Each row has a class, written as a number after it.
[ 364  229  -26  198   61   61  -91 -128 -196  -72   -4 -168  -26   84
  -40  219   95  -80  178 -265 -232  -57 -169  -25 -193 -241   41 -109
 -185  220   16   -2  100] | 9
[-209   57  -62  183  163 -176 -241 -196  208 -207  -64 -213   78 -258
 -194  -73   92    7 -307   19 -376  154 -172  -34  -65 -127  137 -217
 -197  128 -199  100 -192] | 1
[  35  -57  -93  405   -1  238  312 -220 -265 -183  177  260  143   71
  -40   29    9  360  225    8  -52 -269 -159  162  194  -47 -101  -29
  196  306   88   -1  -41] | 7
[  31  -77   81    1 -263 -215  255   87    0    9 -201  274   63   81
  -48  376   34  -76 -186   12  -15  257  231  188   75    1  191 -222
 -176 -115 -322   34  188] | 10
[-157  -64 -149   81  468 -106 -341   61 -174 -187 -407  -14   72 -188
 -208 -181  381  245 -163   -9 -333  -61  233  274  105 -228 -121 -314
 -145 -262 -253  103  269] | 6
[  94   67  -36 -117   -4   67  118  -58 -197 -203  -86 -187   17  143
  118  191   90  248  -30  -72 -289 -180    6   29  -17  -10   -7 -394
 -129  128   50   36   69] | 12
[ 124   54   15  158 -380 -347  127  -12 -204 -145 -562  305  -64  205
  -11  279   77 -237 -204 -265   60  205  450  255   16   17  334 -230
 -113 -229 -297  152  103] | 12
[  57   20  -22  290 -124  169  343 -126 -160  -41  197  203  119  -85
   64   42  -59  204  222   -9  -78 -158 -117  119   79   24 -137  -51
  115  352  132  -26  -52] | 1
[ 148  -25   37  274   -2  284  323 -110  -58  -51  227   45  194 -203
  -34  -52   28  460  178  195  -86 -164 -176  147   86  -60 -238   50
   75  387  223   59  -45] | 11
[ 244  159  -59   20  -37   93  219  -44 -371 -175 -170 -149   42  101
   13  155   81  332  102  -16 -472 -174  -45  223   24  -69  -78 -368
 -226  196  -59  136  105] | 12
[  31   30  -52  437   31  206  158  -91 -229  -47  268   57   25  -34
   33   59  -65   97  165   -1 -107 -235  -38  -48   39  -99 -181  -94
   55  365  123  -71   58] | 3
[ 106   47   33  226 -110  120  400 -195 -246 -150  121  140  265  -19
  -54  164  103  364  162  170 -264  -92  -64  267   84 -156  -49 -255
   26  481  121  -88   75] | 8
[ -79   35 -145   65  177 -144 -191 -180  216  -56 -249 -522  -38 -282
 -189   15  197 -275 -478  -65 -449  251  -68  101  -98 -171  308    2
 -258  -11 -301  102   11] | 6
[  -1  -68  -90  -72  397  -71 -218   64   52  -35 -287 -198  -17 -246
 -225   74  235  156 -112 -133 -339   91  296  235   33 -178  -77 -280
 -188  -99 -272  -24  112] | 0
[  55  -72  171  431  -27   70  239 -152 -300 -199  272  310  114  116
   10   95   98  476  183  137 -128 -184  -94  196  178 -156 -180   38
  205  383   35  -77  -47] | 8
[ 121  -61 -126  337  -74  116  268 -146 -243 -126  184  324   75   25
   12   76   67  239  127   66 -256 -274 -137   55  186  -31 -138 -115
  168  292   40   26  118] | 6
[ -96  -76  -94 -188  278  -82 -135  -27   38  -20 -244  -56  -30 -247
 -248  -19  125   84 -138   68 -380  105  156  256  -50   57   43 -182
 -148 -180 -290    6   46] | 11
[  27 -106  -35  283  -46  106   25 -225 -265  -92  130   35  159  -45
   -1   57  -24  160   12 -117  -32 -163 -108  154  136  -99 -108    6
   -8  233  108  -51   45] | 12
[  46 -116 -101 -311  388   23  -35  -42   78  -49 -285 -364 -153 -109
 -233   41  286  232  -38 -104 -378   15   55  274 -140  -46   22 -283
   41  -40 -370  -42  147] | 10
[-232  -17  368  120 -321 -556 -211  -16  152 -455 -416  132  404 -126
 -283  -88   53  134 -899  191 -369  243 -110  415  136 -181  275  -66
  -40  156 -123  164   85] | 0
[   3   55 -264  -67  300  -44 -154  135   33  245  -65   45 -151 -139
  -47    9   52  -26  229  -59 -230  111  264   25  -41  173 -286 -157
 -228  -34 -109   12  127] | 11
[ 250  259  -54   75   22  121   96 -271 -256 -153  -68 -132  -30  167
   86  176   70  200  419   14 -397 -236 -179   71 -121   18 -142 -459
 -224  302  150  100   -5] | 3
[-136 -109   -6  277  241 -167 -247 -266  143 -339 -341 -386  -33  -13
 -301   47  222   88 -435 -113 -437   92  -91  199  -41 -376  169 -102
  -48  184 -374   73  -67] | 9
[ -49  -33  -48 -108  236  -80  -86   50  237   84 -119 -118   42 -176
 -194   25   93   51  -71 -103  -33  234   97  165   31   54   21 -106
  -77  -58 -224   24  -52] | 0
[  55 -152  110   92 -180 -107  351  220   53  187   22  360 -147  116
  101  352   30 -263   15  -31   22  265  225  110   61  162   81   66
  -82 -185 -387  -35  165] | 4
[  80 -124  -70  172 -191 -193  -58  169  -53  122 -127  302  -68  -42
   -8  288 -101 -336 -388  -99   21  153  193  112  105  111  132  140
 -196 -301 -514  178  283] | 8
[  82  -37  170   63  -64 -202   53  115   43   45 -198  350  145   90
 -120  225   13  -87  -62  -46   63  341  275  235  150  -39  102 -109
 -107 -110 -256   72  135] | 11
[-213  133   49  284  -43 -386 -249  -91  -41   14 -284 -407  -72 -162
 -120  -89  208 -333 -251   35 -460  269   98  124 -320 -240   54 -309
 -561  248  -34  -56  -29] | 2
[  47  -27  -81  344  -67  168  241 -107 -116  -63  182  261    3  -86
   27   16  -21   29  249    8 -151 -152 -104   82  -15   14 -181  -56
  110  263   23  -66  -40] | 2
[ 165   66  -32  173  -70  269  546 -103   32 -103  157   34  374 -129
  128  -33   29  392  404    9  -49  -66  -78  125  235   37 -314 -127
  148  451  215   90   31] | 7
[ -41  -85  -22 -245  331   47 -109   12   -7   35 -269 -242  -54 -252
 -170  171  189  231  -25  -64 -277  248  201  409 -109  -98   18 -154
 -195    9 -258  -87  182] | 5
[-191  160   62   69   14 -263 -349  -51  311  -89 -229 -499   25 -267
 -129 -111   23 -346 -413  -57 -263  247  -71  -18 -299 -163  199  -83
 -303  142 -155   43 -153] | 9
[-187  -51  479   67   -5 -277 -420 -389  223 -149 -277 -569 -111  -12
 -387  105  -22 -381 -533 -216 -431   43 -103  108 -547 -309  256  296
 -514   20 -131 -148 -302] | 2
[ -31 -238  128  193 -416 -328  254  246 -184  -87 -211  477  -94  181
  -55  258   57   32  -96  -53  -55  116  175  186  -14 -145   30 -253
 -262 -117 -418  -60  260] | 11
[ -46 -149  231  110 -230 -304   94  105   43 -157 -168  452  183    1
  -92  227   41   93 -263  -14   88  321  143  192  150  -26  174  -85
  -38 -156 -365   75   84] | 9
[ -21 -179   24  184 -300 -266  174   61 -242   48 -148  455  -26  153
  -64  317  -17 -193 -291  -23  -37   53  172  303  135   55  176  -67
 -117 -209 -373  -18  238] | 10
[ 107   53  -81  201  -86  156  371 -122 -272    0  225   97  109  -93
   63  112   58  258  226   65 -228 -244  -85  136   63   55 -160 -173
   16  328   79  -58   42] | 6
[ -35 -309 -225  241  343 -175 -215 -160  -38 -160 -106  -15 -116   51
 -212  -11  299  385 -284 -179 -305 -199    2  156  200   -9 -203  -32
  171  -22 -367   67  185] | 4
[  49  300 -268  425   60 -342 -562  -85  -56 -328 -459 -518  -63  -66
 -200   33  243 -205 -718 -296 -197  -62   22  -42 -159 -542  373 -410
 -239   24 -309  180   31] | 1
[-116   -6   51  151 -152  305  578 -212  -74   22  398  347  238 -121
  155  142 -212  120  322  228 -116  -70 -160  108  142  297  -84  -46
  100  348  193  -49 -201] | 1
[-326  -68  345  144  -28  -37  -40  183  368  188  463  154   48 -305
  155   39 -190 -810    6  122  118  249 -122 -198 -148  315  -35  141
 -271 -336 -529  -19 -242] | 12
[ 189   93  -30  -44   -3   81  -80  -83 -252  -42  -82  -53  -58  -15
  -75   -9  -47   37  170    3 -590 -189 -304  224 -141 -105  -36 -140
 -328  217  111  -42  100] | 7
[  74  -36 -207  -28  396  -21 -124  187   95   81 -189 -129  -39 -328
 -168    9  251  212 -113 -108 -152  108  341  231   35 -131  -37 -269
 -141 -137 -318   -2   88] | 8
[ -46  -94  133  241 -182 -281  111   50 -160  -23 -158  340   99  117
  -68  155  111 -123 -193   12  -71  134  190  163   55  -21   60 -133
 -273 -126 -155   76  196] | 5
[ 109  -61   97   55  -68 -207  200  123   89  -53 -235  110  124  122
 -187  320  140   50 -330  -54  -13  238  226  156  172  -82  222 -287
  -98  -94 -349  144  113] | 0
[ 152  -25  141  190  -79  177  465  -45  -93 -138   72  166  160   15
  -20   23  131  550  325  158 -160 -142  -42  107   34 -121 -278 -164
  120  456  220    1   16] | 9
[ -26 -129  -50 -191  368  -79 -164   79  -44    6 -285 -160 -108 -138
 -238   56  205  289 -282   58 -381   57  205  289   62  -45  -42 -156
 -104 -175 -298   16  254] | 3
[ -80   65   37  249   77 -198 -229   -1  313   11 -225 -344 -117  -14
  -78 -226   92 -315  -81  -87 -193  255  -84  104 -115 -224    8  119
  -98  204 -147   49  -94] | 4
[ 132 -161 -154   -6  394 -136 -359   62   70  107 -288 -148  -54 -351
 -266  -90  330   37 -136  -81 -337  261  164  341   69 -318 -120 -163
 -117  -54 -262  -64  270] | 2
[ 313  223 -231  117   -3   45  165 -229 -475 -106 -161 -159  -32   42
   31  138  204  307  290  -40 -530 -265 -139  167  -64  -55 -100 -541
 -316  233   40  136   89] | 1
[-143  140 -106  153   53 -235 -331 -241  190 -328 -386 -347   25 -178
 -148  -51  105 -124 -331  -88 -361  133  -36  100 -148 -221  203 -229
 -159  119 -194  120 -101] | 10
[ 132  231  -71   39  -76  -63  -41 -143 -403 -116 -301 -242    2   92
   41  139  147   46  166 -132 -379  -32   42  167 -181 -180    6 -432
 -508  171  163   10  117] | 12
[ -49 -190   -1 -161  467 -123 -161   38  -90  -10 -248 -150  -42  -20
 -262   30  271  496 -169  -28 -319   43  286  261  135  -73 -149 -272
  -80  -88 -206  -17  230] | 3
[ 185  212 -240   32   57   31   40  -23 -499  -41 -130  -14 -191  218
  135  147  100   49  423  -41 -424 -225   67   90 -106    7 -128 -528
 -252  115  -13    0  139] | 11
[  12 -156  -68 -142  504   -4 -166  146  -16  -41 -264 -164  -91  -96
 -204   40  233  287 -176 -122 -296   90  269  218   97 -128  -50 -253
   -4 -148 -319    3  308] | 3
[ -99 -263   32 -332  526   11  -74  214  101  -90 -238 -188   31  -25
 -309   -5  255  269 -118  -98 -430   65  240  113   21 -347  -99 -333
 -124 -162 -276 -154  330] | 10
[-114   17 -245 -279  241  -51 -224  166 -125  214 -235 -182  -95 -261
 -116  173   -3 -160   55 -354 -241  314  304  246 -190  -31  -45  -10
 -458 -163 -238 -210  371] | 5
[  86  -39   87  107 -197 -169  115  130  -57  172 -292  191 -156  118
   28  217  -76 -580  -57 -193  -78  227  309  202    0   59  164  114
 -175 -179 -219   34  154] | 0
[ 300   16  105  236  711  -32 -348   64  244   38  126 -284  103 -496
 -384 -166  664  639 -395  372 -123 -412  208   52  167 -294 -400  -66
   12 -257  -56  136 -216] | 0
[  62   -1  283  158 -412 -482  245  237 -345 -183 -602  143   68  413
  -93  147  227   83 -164   -2  -50  174  387  251    4 -325  146 -510
 -398 -145 -313  149  255] | 11
[  -4   28  -92  108  -72 -367 -218 -208  274  -99 -313 -594 -172 -217
 -205   47  215 -440 -465 -155 -376  158  -38   41 -229 -232  260  -78
 -204   28 -394   -3  -81] | 0
[  67 -212   62  333 -268 -352  476  183 -109 -298 -317  360   80  -40
  -74  227  544  301 -169   40  -67  257  302  169   97 -273  161 -529
 -224 -273 -494   68  289] | 4
[  39 -137  -59   23 -327 -345  195  123 -326  -82 -295  334   20   30
  -51  336  115   24 -294 -157   15   38  344  217  114   46  224 -306
 -268 -446 -511   20  265] | 7
[ 203  223  -41   39  207  107  -93 -170 -101 -127 -181 -136  135   19
 -108  168  166   43  140  -55 -352 -112  -37  221  -54 -218   -4 -371
 -199  215  184   -6   57] | 0
[ -18  301 -136  187  -54 -252 -284 -212  302    0 -253 -549    1 -307
 -168  -66   48 -526 -290  -99 -249  229 -100   69 -268 -144  255   31
 -365   39 -233   70 -210] | 4
[  39 -106 -145 -239  394   45   88  -16   95  130 -245 -178   31 -164
  -99  111  231  270    0  -22 -391  182  239  361  213   94 -141 -132
  -51   -4 -238   92  204] | 6
[ 168  161 -220 -119  -98  176  397  -85 -228  -65   -3   20  -76    2
  204  221  -34  104  419    1 -488  -53  -41   15 -118  229  -44 -348
 -319  126   95   53   32] | 11
[-176   98 -193  347  128 -257 -412 -260  194 -254 -257 -521   -5 -331
 -138  -70  199 -137 -390 -158 -261   20   29   40 -162 -253   12  -97
 -269   33 -274   77 -134] | 11
[-177  -65 -798  456  605  327   23  -62 -479 -218 -365 -238 -508 -110
   50  -55  467  243  107  -54 -521 -572  336  -95 -143   43 -381 -228
 -317 -443 -281  287  269] | 11
[  12  -21 -179   11 -199 -149  145  128 -225  -11 -229  433   57   38
   47  269  -74  -18 -105 -122  -73  252  195  141  192  126  169 -280
 -138 -121 -246  140  308] | 1
[ -35 -104  -43   64  512  -77 -304  -17  160 -127 -390 -224  -50 -103
 -335   73  355  121 -115 -263 -349  132  284  270  -29 -458  -48 -160
 -180  -30 -268 -126  168] | 7
[  37  133 -183   63  142 -143 -230 -279  232 -177 -309 -541   16 -328
 -247   60  234 -107 -241  -87 -352  195 -109  140 -147 -211  211 -231
 -223   77 -306  105 -106] | 0
[  60  114  -78  156  240  -57 -248 -273  276 -263 -259 -288   93 -345
 -200   46  264  216 -123  -20 -305  252 -162  125  -38 -275   66 -157
 -173  104 -242  214 -110] | 1
[ 196   72  -35   13  -25   98  194 -285 -113  -36  -21 -144   35   90
  -15  265  131  403  245  186 -423 -214 -183  265   35 -158 -280  -97
 -186  358  149  -59  -60] | 9
[ 224 -292   -6  338 -202 -134  304 -266 -262 -174   78  140  -92   29
 -220   46  217  407  129  -55 -491 -425 -100  124  -28 -313 -262 -160
  -64  292   -2 -232   30] | 11
[ 122  -38   35  259  -86  122  409 -173 -157 -142  191  204   92   60
   42   79  146  328  213   62 -148 -227  -70   21   90  -21  -98 -179
  203  347  129  -15  -12] | 6
[  27   11   26   18   40  411  738  -26   21  -56  243  181  141  103
   69  154  -54  274  432  174 -176  -29  -42   -3   79  160 -132  -57
   67  219   80   64  -88] | 5
[  88  -26  -40  134 -100 -143   99  191 -202  191 -123  260   47  -64
  -18  260   97 -124 -152   29   30  268  249  248  120    5   56 -140
 -308 -227 -257   49  248] | 2
[ 234  204 -196  -88  -15  222  164  -55 -330  -83 -148 -137  -41   15
  117  201  -57  121  218  -96 -396 -124  -96   72  -77   -5   54 -388
 -254  147   13  133  126] | 1
